Here is a tiny trained network, its code and every weight. The questions are about switching its units off for an input and a class, where a switched-off unit gives its printed mean instead of its output.

import numpy as np


def w(rows, s, z=0):
    codes = np.array(rows[::2]) - 128.0
    scale = np.full(codes.shape[1], s)
    scale[-1] = z or s
    return codes * scale


def norm(h):
    return h / np.sqrt((h * h).mean(-1, keepdims=True) + 1e-5)


def f(y):
    return y / 2 * (1 + np.tanh(0.7978845608 * (y + 0.044715 * y**3)))


def log_softmax(a):
    a = a - a.max(-1, keepdims=True)
    return a - np.log(np.exp(a).sum(-1, keepdims=True))


def net(x, mask):
    res = np.array(x, float).reshape(1, 4) / 4 @ E
    u = 0
    for l in range(4):
        y = f(norm(res) @ A[l][:, :-1].T + A[l][:, -1])
        res = res + np.where(mask[u : u + 4], y, B[l][:, -1]) @ B[l][:, :-1]
        u += 4
    return log_softmax(norm(res)[-1] @ U[:, :-1].T + U[:, -1])


A, B = {}, {}
E = w([
[108,223,175,111,120],'x0',
[127,109,65,252,91],'x1',
[141,200,94,143,254],'x2',
[239,59,180,211,221],'x3',
],0.0088)
A[0] = w([
[151,66,78,116,250,8],'L0N0',
[146,43,202,99,25,225],'L0N1',
[166,4,121,205,146,1],'L0N2',
[147,177,210,90,151,107],'L0N3',
],0.034,0.004)
B[0] = w([
[88,205,209,188,113,232],'L0N0',
[153,176,100,92,58,243],'L0N1',
[132,4,129,142,130,254],'L0N2',
[59,117,100,137,182,194],'L0N3',
],0.042,0.021)
A[1] = w([
[202,157,157,64,192,60],'L1N0',
[104,209,57,60,5,135],'L1N1',
[181,125,177,26,180,4],'L1N2',
[65,107,71,67,53,198],'L1N3',
],0.028,0.0038)
B[1] = w([
[113,178,38,95,156,126],'L1N0',
[222,252,91,96,4,255],'L1N1',
[188,165,92,121,147,126],'L1N2',
[107,187,153,127,51,220],'L1N3',
],0.022,0.027)
A[2] = w([
[104,174,152,154,2,216],'L2N0',
[199,29,85,248,113,174],'L2N1',
[220,93,63,186,173,74],'L2N2',
[28,106,128,215,84,254],'L2N3',
],0.025,0.003)
B[2] = w([
[201,175,27,164,157,253],'L2N0',
[177,98,220,1,182,188],'L2N1',
[137,126,228,86,151,133],'L2N2',
[200,91,13,84,121,220],'L2N3',
],0.021,0.027)
A[3] = w([
[103,112,70,69,176,6],'L3N0',
[148,177,174,4,75,15],'L3N1',
[136,143,101,21,111,141],'L3N2',
[117,194,185,8,111,122],'L3N3',
],0.03,0.0015)
B[3] = w([
[98,172,132,70,146,171],'L3N0',
[244,190,150,233,178,249],'L3N1',
[145,185,104,164,164,234],'L3N2',
[193,14,2,180,76,194],'L3N3',
],0.027,0.015)
U = w([
[77,176,64,91,191,148],'0',
[202,169,60,126,69,158],'1',
[52,88,132,80,59,8],'2',
[71,96,146,82,83,25],'3',
[194,3,176,107,130,145],'4',
[80,170,189,170,180,120],'5',
],0.019,0.014)

Each question gives the input, the list of numbers given to net, and the class t.
The units are the neurons (one row each of A and B). Each row of codes is followed by its name. A weight is (code - 128) times the scale printed after its matrix; where a second scale follows, it is the last column's (A, B and U).
mask holds one flag per neuron, layer by layer. A switched-off neuron (its flag False) gives its mean, the last column of its row in B, instead of its output. The means were averaged over made-up inputs and are rounded, as every weight is.
A unit's drop is (log p(t) with every unit on - log p(t) with that unit switched off) / (log p(t) with every unit on - log p(t) with every unit switched off).
The circuit of an input: a set's keep is (log p(t) with only the set's units on - log p(t) with every unit switched off) / (log p(t) with every unit on - log p(t) with every unit switched off). Starting from the 12 units with the biggest drops (on a tie, the unit counted first), units are removed one at a time, each time the one whose removal leaves the highest keep (on an exact tie, the one counted first), for as long as the keep stays at least 0.8.
units of the circuit, in order: the units of the circuit, biggest drop first
top k neurons: the k neurons with the biggest drops, biggest first
k most important neurons of layer l: the k neurons of layer l with the biggest drops, biggest first
drop when u is switched off: that unit's drop, to one decimal
input [-6,6,8,8], class 4: units of the circuit, in order	(L0N2)
input [-1,-3,3,4], class 5: units of the circuit, in order	(L0N0 L1N1)
input [8,2,-2,2], class 0: top 2 neurons	(L0N3 L0N1)
input [3,-3,5,-8], class 0: top 2 neurons	(L0N1 L1N1)
input [7,2,-3,7], class 4: units of the circuit, in order	(L0N2 L1N1)
input [3,-2,1,7], class 5: units of the circuit, in order	(L1N1 L0N0)
input [8,5,1,1], class 0: top 4 neurons	(L0N1 L0N2 L1N1 L1N3)
input [1,-6,2,-5], class 0: top 2 neurons	(L0N1 L1N1)
input [-1,1,6,0], class 5: top 3 neurons	(L0N0 L0N1 L1N1)
input [-6,-3,8,-2], class 5: top 3 neurons	(L0N0 L0N1 L1N1)
input [-1,-3,8,4], class 5: 2 most important neurons of layer 0	(L0N0 L0N1)
input [8,5,3,4], class 0: top 2 neurons	(L0N1 L0N2)
input [-2,5,-4,1], class 4: top 2 neurons	(L0N2 L1N1)
input [-6,-4,7,1], class 5: units of the circuit, in order	(L0N0)
input [-3,-5,7,-2], class 5: top 2 neurons	(L0N0 L0N1)
input [-2,-2,0,3], class 4: drop when L0N2 is switched off	0.9
input [-3,-1,2,0], class 5: drop when L0N0 is switched off	1.0
input [-8,-4,7,2], class 5: drop when L0N0 is switched off	0.9
input [-3,3,-8,6], class 4: drop when L1N1 is switched off	0.2
input [8,-5,3,7], class 0: most important neuron of layer 0	(L0N3)
